Below is a small trained network, with its code and all its weights. Each question gives an input and a class and asks what happens when units are switched off, that is, made to give their printed mean instead of their output.

import numpy as np


def w(rows, s, z=0):
    codes = np.array(rows[::2]) - 128.0
    scale = np.full(codes.shape[1], s)
    scale[-1] = z or s
    return codes * scale


def f(y):
    return np.maximum(y, 0)


def log_softmax(a):
    a = a - a.max(-1, keepdims=True)
    return a - np.log(np.exp(a).sum(-1, keepdims=True))


def net(x, mask):
    res = np.array(x, float).reshape(1, 7) / 4 @ E
    y = f(res @ A[0][:, :-1].T + A[0][:, -1])
    res = res + np.where(mask, y, B[0][:, -1]) @ B[0][:, :-1]
    return log_softmax(res[-1] @ U[:, :-1].T + U[:, -1])


A, B = {}, {}
E = w([
[145,149,71,2],'x0',
[130,126,120,121],'x1',
[94,36,49,167],'x2',
[105,164,127,145],'x3',
[75,198,105,97],'x4',
[243,147,123,139],'x5',
[128,161,53,155],'x6',
],0.0096)
A[0] = w([
[251,119,115,71,98],'n0',
[128,109,131,159,167],'n1',
[72,148,112,76,126],'n2',
[138,164,170,137,112],'n3',
[135,152,137,45,211],'n4',
[195,99,94,150,181],'n5',
[127,184,105,130,204],'n6',
[41,126,146,105,84],'n7',
[129,62,119,133,109],'n8',
[168,82,146,168,148],'n9',
[139,170,159,172,69],'n10',
[79,100,104,102,255],'n11',
[91,143,148,97,196],'n12',
[174,122,131,94,106],'n13',
[122,92,82,184,161],'n14',
[89,135,136,201,208],'n15',
[112,50,100,180,120],'n16',
[197,137,143,107,168],'n17',
[141,200,92,142,88],'n18',
[178,146,100,149,39],'n19',
[112,6,201,186,132],'n20',
[129,140,239,111,98],'n21',
[56,161,136,107,184],'n22',
[122,174,63,175,169],'n23',
[171,162,87,175,45],'n24',
[128,156,207,102,80],'n25',
],0.013,0.0037)
B[0] = w([
[130,72,70,1,214],'n0',
[154,126,76,122,168],'n1',
[126,86,169,152,195],'n2',
[166,93,204,125,164],'n3',
[113,50,183,135,210],'n4',
[108,134,79,84,193],'n5',
[65,172,189,122,180],'n6',
[146,111,115,171,193],'n7',
[121,145,74,111,177],'n8',
[167,147,94,113,194],'n9',
[167,126,174,152,164],'n10',
[22,106,102,140,209],'n11',
[96,79,176,214,179],'n12',
[174,79,107,44,162],'n13',
[52,182,74,182,202],'n14',
[100,142,108,201,211],'n15',
[114,143,32,154,215],'n16',
[107,70,130,58,184],'n17',
[143,209,174,67,168],'n18',
[189,174,90,110,153],'n19',
[175,167,85,150,255],'n20',
[211,104,181,152,195],'n21',
[100,79,155,166,202],'n22',
[74,215,146,126,189],'n23',
[173,176,98,128,159],'n24',
[145,62,222,140,178],'n25',
],0.0058,0.011)
U = w([
[125,105,86,44,136],'0',
[102,244,133,125,75],'1',
[159,146,131,194,134],'2',
[165,108,197,167,122],'3',
[67,75,111,184,184],'4',
[37,114,91,124,200],'5',
[111,143,46,229,3],'6',
],0.011,0.0043)

Each question gives the input, the list of numbers given to net, and the class t.
The units are the neurons (one row each of A and B). Each row of codes is followed by its name. A weight is (code - 128) times the scale printed after its matrix; where a second scale follows, it is the last column's (A, B and U).
mask holds one flag per neuron, in row order. A switched-off neuron (its flag False) gives its mean, the last column of its row in B, instead of its output. The means were averaged over made-up inputs and are rounded, as every weight is.
A unit's drop is (log p(t) with every unit on - log p(t) with that unit switched off) / (log p(t) with every unit on - log p(t) with every unit switched off).
The circuit of an input: a set's keep is (log p(t) with only the set's units on - log p(t) with every unit switched off) / (log p(t) with every unit on - log p(t) with every unit switched off). Starting from the 12 units with the biggest drops (on a tie, the unit counted first), units are removed one at a time, each time the one whose removal leaves the highest keep (on an exact tie, the one counted first), for as long as the keep stays at least 0.8.
units of the circuit, in order: the units of the circuit, biggest drop first
top k neurons: the k neurons with the biggest drops, biggest first
drop when u is switched off: that unit's drop, to one decimal
input [1,2,7,-8,-5,7,8], class 0: units of the circuit, in order -> [n0]
input [3,1,6,-2,8,-7,5], class 4: units of the circuit, in order -> [n2 n22]
input [1,-2,8,1,-5,7,-3], class 0: units of the circuit, in order -> [n0 n5]
input [-3,-2,-3,-2,4,8,1], class 0: units of the circuit, in order -> [n0 n17]
input [3,8,2,6,6,3,1], class 1: units of the circuit, in order -> [n18 n23]
input [8,-1,-6,-2,-8,-5,-7], class 3: top 2 neurons -> [n21 n25]
input [-8,3,-2,2,-1,-2,-1], class 6: units of the circuit, in order -> [n15 n20]
input [-8,8,-5,0,-3,7,6], class 1: drop when n16 is switched off -> 0.0
input [-8,7,-4,5,5,-3,-8], class 3: drop when n24 is switched off -> 0.0
input [-2,4,-6,-6,0,4,4], class 0: units of the circuit, in order -> [n0 n17]
input [3,-4,-6,8,3,8,0], class 0: drop when n17 is switched off -> 0.2
